|  11 |   1 |   1 |   2 |  10 |  11 |   9 |   4 |  12 |   4 |  -9 |   3 |  13 |  -8 |   0 |   3 |  -2 |  -1 |   1 |   2 | -14 |  -6 |  16 |   8 | -20 |   1 | -18 |  17 |  17 | -16 |  -9 | -10 |   1 |   3 |  -2 |  12 |  -8 | -23 |  -3 | -16 |  -2 |  10 |   0 |  -4 |  -2 |  15 | -13 |  11 | -16 |  11 |  J594
|  -4 |   2 |  -1 |  -2 |  -6 |  -8 |  -2 |  -3 |  -5 |  -4 |   1 |   0 | -13 |  11 |  -4 |  -5 |  -6 |   1 |  -8 |   1 |   9 |   9 |  -5 |  -8 |  -6 |   3 |  10 |  -4 |  -9 |   9 |   6 |  10 |   4 |  -3 |   8 | -15 |  -2 |  15 |   5 |  15 |  11 |  -9 |   3 |   1 |  -1 | -18 |  -1 | -19 |   9 |  -7 |  J912
|  16 |   6 |   1 |  -1 |  19 |   3 |  14 |   5 |  24 |   6 | -13 |   8 |  15 |  -9 |  -1 |   0 |  -3 |   7 |  -6 |   5 | -22 |  -8 |  22 |  10 | -30 |   3 | -30 |  25 |  23 | -22 | -13 | -13 |   3 |   6 |   0 |  20 | -13 |   1 |  -1 | -18 |   2 |  17 |  -2 |  -2 |  -1 |  22 | -27 |   9 | -26 |  12 |  J325
| -2 |  1 | -1 | -2 | -2 | -2 | -2 | -1 | -2 | -2 |  1 |  0 | -4 |  4 | -1 | -1 | -1 |  1 | -3 |  0 |  3 |  3 | -3 | -3 | -1 |  0 |  4 | -2 | -4 |  4 |  3 |  3 |  1 |  0 |  4 | -4 |  1 |  6 |  2 |  6 |  3 | -3 |  0 |  1 |  0 | -6 |  1 | -6 |  3 | -3 |  J779
|  -6 |   2 |  -2 |   1 |  -8 | -12 |   3 |  -4 |  -8 |  -5 |   0 |   0 | -20 |  17 |  -6 | -10 | -15 |  -2 | -11 |   3 |  15 |  11 |  -2 | -12 | -14 |   7 |  17 |   0 | -10 |  12 |  12 |  16 |   8 |  -5 |  14 | -28 |  -5 |  22 |   4 |  22 |  19 | -16 |   8 |   4 |  -6 | -30 |  -3 | -29 |  14 |  -9 |  J307
|  -6 |   2 |  -2 |   1 |  -8 | -12 |   2 |  -4 |  -8 |  -5 |   0 |   0 | -20 |  17 |  -6 |  -9 | -15 |  -2 | -11 |   3 |  15 |  10 |  -3 | -12 | -13 |   7 |  17 |   0 | -10 |  12 |  11 |  16 |   8 |  -5 |  14 | -27 |  -5 |  22 |   4 |  22 |  19 | -16 |   8 |   4 |  -6 | -29 |  -3 | -28 |  13 |  -9 |  J791
|  -8 |   2 |  -3 |   3 |  -8 | -14 |   5 |  -4 | -10 |  -5 |  -1 |   1 | -23 |  18 |  -6 | -12 | -19 |  -3 | -12 |   4 |  17 |  11 |  -1 | -13 | -15 |   9 |  21 |   1 | -11 |  13 |  13 |  19 |  10 |  -5 |  16 | -32 |  -6 |  24 |   3 |  23 |  22 | -20 |  10 |   6 |  -8 | -33 |  -3 | -32 |  15 |  -9 |  J324
|  -8 |   2 |  -3 |   3 |  -8 | -14 |   5 |  -4 | -10 |  -5 |  -1 |   1 | -23 |  18 |  -6 | -12 |   0 |  -3 | -12 |   4 |  17 |  11 |  -1 | -13 | -15 |   6 | -50 |  30 |  25 | -30 | -16 | -14 |   9 |  14 |   3 |  27 | -17 | -40 |   1 | -12 |  12 |  24 | -10 |  10 |   0 |  40 | -53 |  -3 | -48 |   5 |  J127
|  0 |  1 |  0 |  0 |  0 | -1 |  0 |  0 | -1 |  0 |  1 |  0 |  0 |  1 |  0 |  0 |  0 |  0 | -1 |  0 |  1 |  1 | -1 |  0 | -2 |  0 |  1 | -1 | -1 |  1 |  1 |  0 |  1 |  0 |  0 |  0 |  0 |  1 |  0 |  1 |  1 |  0 |  0 |  0 |  0 | -1 |  1 | -1 |  0 | -1 |  J62
asked: |  -6 |   2 |  -2 |   1 |  -8 | -12 |   3 |  -4 |  -8 |  -5 |   0 |   0 | -20 |  17 |  -6 | -10 | -15 |  -2 | -11 |   3 |  15 |  11 |  -2 | -12 | -14 |   7 |  17 |   0 | -10 |  12 |  12 |  16 |   8 |  -5 |  14 | -28 |  -5 |  22 |   4 |  22 |  19 | -16 |   8 |   4 |  -6 | -30 |  -3 | -29 |  14 |  -9 | => J307
asked: |  11 |   1 |   1 |   2 |  10 |  11 |   9 |   4 |  12 |   4 |  -9 |   3 |  13 |  -8 |   0 |   3 |  -2 |  -1 |   1 |   2 | -14 |  -6 |  16 |   8 | -20 |   1 | -18 |  17 |  17 | -16 |  -9 | -10 |   1 |   3 |  -2 |  12 |  -8 | -23 |  -3 | -16 |  -2 |  10 |   0 |  -4 |  -2 |  15 | -13 |  11 | -16 |  11 | => J594

